Here is a tiny trained network, its code and every weight. The questions are about switching its units off for an input and a class, where a switched-off unit gives its printed mean instead of its output.

import numpy as np


def w(rows, s, z=0):
    codes = np.array(rows[::2]) - 128.0
    scale = np.full(codes.shape[1], s)
    scale[-1] = z or s
    return codes * scale


def norm(h):
    return h / np.sqrt((h * h).mean(-1, keepdims=True) + 1e-5)


def f(y):
    return np.maximum(y, 0)


def log_softmax(a):
    a = a - a.max(-1, keepdims=True)
    return a - np.log(np.exp(a).sum(-1, keepdims=True))


def net(x, mask):
    res = np.array(x, float).reshape(1, 3) / 4 @ E
    u = 0
    for l in range(4):
        y = f(norm(res) @ A[l][:, :-1].T + A[l][:, -1])
        res = res + np.where(mask[u : u + 3], y, B[l][:, -1]) @ B[l][:, :-1]
        u += 3
    return log_softmax(norm(res)[-1] @ U[:, :-1].T + U[:, -1])


A, B = {}, {}
E = w([
[154,94,101,219,142,65,115,55,195,247,88],'x0',
[198,104,2,70,100,167,144,55,150,111,155],'x1',
[178,170,144,239,84,78,85,77,83,9,172],'x2',
],0.0086)
A[0] = w([
[159,223,99,227,149,78,179,62,67,50,143,3],'L0N1',
[231,130,134,66,138,141,144,111,163,89,77,64],'L0N2',
[192,89,155,129,152,175,120,254,69,140,234,88],'L0N3',
],0.0053,0.0039)
B[0] = w([
[151,120,227,85,155,247,101,19,75,151,192,252],'L0N1',
[27,61,67,138,146,195,83,101,128,177,202,173],'L0N2',
[58,223,70,149,147,62,107,88,93,255,113,199],'L0N3',
],0.01,0.0036)
A[1] = w([
[193,121,93,116,150,176,148,203,78,193,18,80],'L1N1',
[252,36,30,140,62,202,188,102,157,48,210,6],'L1N2',
[51,130,138,222,225,178,45,40,146,224,144,172],'L1N3',
],0.0048,0.0016)
B[1] = w([
[255,142,190,138,131,173,117,86,217,149,224,164],'L1N1',
[55,77,65,116,204,111,89,166,180,199,228,182],'L1N2',
[229,156,57,201,103,48,235,220,167,42,153,254],'L1N3',
],0.0097,0.0083)
A[2] = w([
[79,105,249,191,88,96,138,189,139,107,108,2],'L2N1',
[153,87,99,119,148,122,200,214,79,97,205,77],'L2N2',
[2,179,112,92,77,188,99,123,58,103,136,126],'L2N3',
],0.0086,0.0017)
B[2] = w([
[78,64,4,63,187,177,74,38,153,193,225,215],'L2N1',
[111,163,170,48,174,101,88,219,50,90,28,255],'L2N2',
[227,188,74,215,60,95,175,148,225,170,120,200],'L2N3',
],0.014,0.0071)
A[3] = w([
[223,169,222,109,140,184,68,57,115,122,148,172],'L3N1',
[156,58,254,55,110,186,136,127,149,221,68,99],'L3N2',
[100,132,180,55,173,169,207,151,177,172,18,254],'L3N3',
],0.0069,0.0015)
B[3] = w([
[140,54,223,172,156,255,210,47,55,115,55,202],'L3N1',
[144,59,209,185,121,238,211,92,45,46,172,171],'L3N2',
[131,62,243,238,43,226,101,15,55,63,160,255],'L3N3',
],0.0091,0.0051)
U = w([
[175,86,204,186,92,218,145,50,73,120,208,191],'0',
[230,213,94,206,130,41,171,183,186,175,118,214],'1',
[74,95,42,48,243,147,33,133,128,183,220,94],'2',
[156,141,190,91,183,126,112,165,73,2,3,88],'3',
[51,118,179,103,123,73,57,60,171,86,36,27],'4',
[57,100,149,90,54,62,94,54,118,116,73,1],'5',
],0.0095,0.0039)

Each question gives the input, the list of numbers given to net, and the class t.
The units are the neurons (one row each of A and B). Each row of codes is followed by its name. A weight is (code - 128) times the scale printed after its matrix; where a second scale follows, it is the last column's (A, B and U).
mask holds one flag per neuron, layer by layer. A switched-off neuron (its flag False) gives its mean, the last column of its row in B, instead of its output. The means were averaged over made-up inputs and are rounded, as every weight is.
A unit's drop is (log p(t) with every unit on - log p(t) with that unit switched off) / (log p(t) with every unit on - log p(t) with every unit switched off).
The circuit of an input: a set's keep is (log p(t) with only the set's units on - log p(t) with every unit switched off) / (log p(t) with every unit on - log p(t) with every unit switched off). Starting from all 12 units, units are removed one at a time, each time the one whose removal leaves the highest keep (on an exact tie, the one counted first), for as long as the keep stays at least 0.8.
circuit, biggest first: the units of the circuit, biggest drop first
most important unit: the unit with the biggest drop
k most important neurons: the k neurons with the biggest drops, biggest first
top k neurons in layer l: the k neurons of layer l with the biggest drops, biggest first
drop when u is switched off: that unit's drop, to one decimal
input [-8,4,7], class 1: circuit, biggest first	(L2N3 L1N3 L3N3)
input [4,3,-6], class 0: most important unit	L2N3
input [7,8,-8], class 0: circuit, biggest first	(L2N1 L3N3)
input [-5,-1,0], class 1: 2 most important neurons	(L2N3 L1N3)
input [1,5,-5], class 0: circuit, biggest first	(L2N1 L3N3)
input [-5,-5,3], class 1: circuit, biggest first	(L2N3 L1N3)
input [-1,-3,1], class 3: top 2 neurons in layer 2	(L2N2 L2N3)
input [-4,-2,-4], class 0: 4 most important neurons	(L3N3 L1N3 L1N1 L0N2)
input [2,-3,-2], class 3: circuit, biggest first	(L2N2 L1N3)
input [6,7,0], class 2: 3 most important neurons	(L1N2 L2N3 L0N3)
input [2,-3,3], class 3: circuit, biggest first	(L1N3 L2N2 L2N3)
input [6,-3,-7], class 0: 2 most important neurons	(L3N3 L2N3)
input [3,6,5], class 2: 2 most important neurons	(L1N2 L3N3)
input [-8,-2,-6], class 1: 3 most important neurons	(L2N3 L1N3 L0N3)
input [-1,-1,-3], class 3: 2 most important neurons	(L0N3 L2N2)
input [-8,5,0], class 1: 2 most important neurons	(L2N3 L1N3)
input [-4,-4,-7], class 0: most important unit	L1N3
input [5,-8,6], class 2: top 2 neurons in layer 2	(L2N1 L2N3)
input [-2,-5,-5], class 0: 3 most important neurons	(L3N3 L1N1 L3N2)
input [-2,8,3], class 2: most important unit	L1N2
input [-2,-2,0], class 3: 3 most important neurons	(L0N3 L2N2 L2N3)
input [-6,-2,5], class 1: 2 most important neurons	(L2N3 L0N3)
input [-4,-7,5], class 2: drop when L2N1 is switched off	1.3
